Here is a tiny trained network, its code and every weight. The questions are about switching its units off for an input and a class, where a switched-off unit gives its printed mean instead of its output.

import numpy as np


def w(rows, s, z=0):
    codes = np.array(rows[::2]) - 128.0
    scale = np.full(codes.shape[1], s)
    scale[-1] = z or s
    return codes * scale


def f(y):
    return y / 2 * (1 + np.tanh(0.7978845608 * (y + 0.044715 * y**3)))


def log_softmax(a):
    a = a - a.max(-1, keepdims=True)
    return a - np.log(np.exp(a).sum(-1, keepdims=True))


def net(x, mask):
    res = np.array(x, float).reshape(1, 2) / 4 @ E
    y = f(res @ A[0][:, :-1].T + A[0][:, -1])
    res = res + np.where(mask, y, B[0][:, -1]) @ B[0][:, :-1]
    return log_softmax(res[-1] @ U[:, :-1].T + U[:, -1])


A, B = {}, {}
E = w([
[20,209,245,212],'x0',
[144,62,130,219],'x1',
],0.012)
A[0] = w([
[89,218,225,78,93],'n0',
[54,126,144,182,179],'n1',
[123,88,56,34,254],'n2',
[67,119,143,235,188],'n3',
[183,2,76,113,254],'n4',
[116,142,152,206,3],'n5',
[81,242,182,190,251],'n6',
],0.0099,0.0043)
B[0] = w([
[53,147,170,36,206],'n0',
[220,8,171,42,187],'n1',
[232,218,63,143,213],'n2',
[254,108,122,38,203],'n3',
[245,143,140,249,240],'n4',
[163,36,50,70,155],'n5',
[181,52,249,16,248],'n6',
],0.0066,0.015)
U = w([
[197,253,12,26,254],'0',
[22,112,253,23,138],'1',
[201,86,93,202,134],'2',
[182,48,189,73,231],'3',
[52,117,67,131,2],'4',
[49,120,64,128,2],'5',
[11,95,75,125,2],'6',
[52,124,57,136,2],'7',
],0.0076,0.0043)

Each question gives the input, the list of numbers given to net, and the class t.
The units are the neurons (one row each of A and B). Each row of codes is followed by its name. A weight is (code - 128) times the scale printed after its matrix; where a second scale follows, it is the last column's (A, B and U).
mask holds one flag per neuron, in row order. A switched-off neuron (its flag False) gives its mean, the last column of its row in B, instead of its output. The means were averaged over made-up inputs and are rounded, as every weight is.
A unit's drop is (log p(t) with every unit on - log p(t) with that unit switched off) / (log p(t) with every unit on - log p(t) with every unit switched off).
The circuit of an input: a set's keep is (log p(t) with only the set's units on - log p(t) with every unit switched off) / (log p(t) with every unit on - log p(t) with every unit switched off). Starting from all 7 units, units are removed one at a time, each time the one whose removal leaves the highest keep (on an exact tie, the one counted first), for as long as the keep stays at least 0.8.
circuit, biggest first: the units of the circuit, biggest drop first
k most important neurons: the k neurons with the biggest drops, biggest first
drop when u is switched off: that unit's drop, to one decimal
input [1,-1], class 1: 2 most important neurons : [n4; n2]
input [1,-4], class 1: circuit, biggest first : [n4; n3]
input [-8,2], class 2: circuit, biggest first : [n4]
input [0,8], class 2: 3 most important neurons : [n6; n0; n4]
input [4,0], class 1: 3 most important neurons : [n4; n2; n0]
input [1,-2], class 1: circuit, biggest first : [n4; n2]
input [1,-3], class 1: circuit, biggest first : [n4; n3]
input [-3,0], class 0: drop when n6 is switched off : 0.2
input [-4,2], class 2: drop when n3 is switched off : 0.1
input [4,-6], class 1: drop when n3 is switched off : 0.0
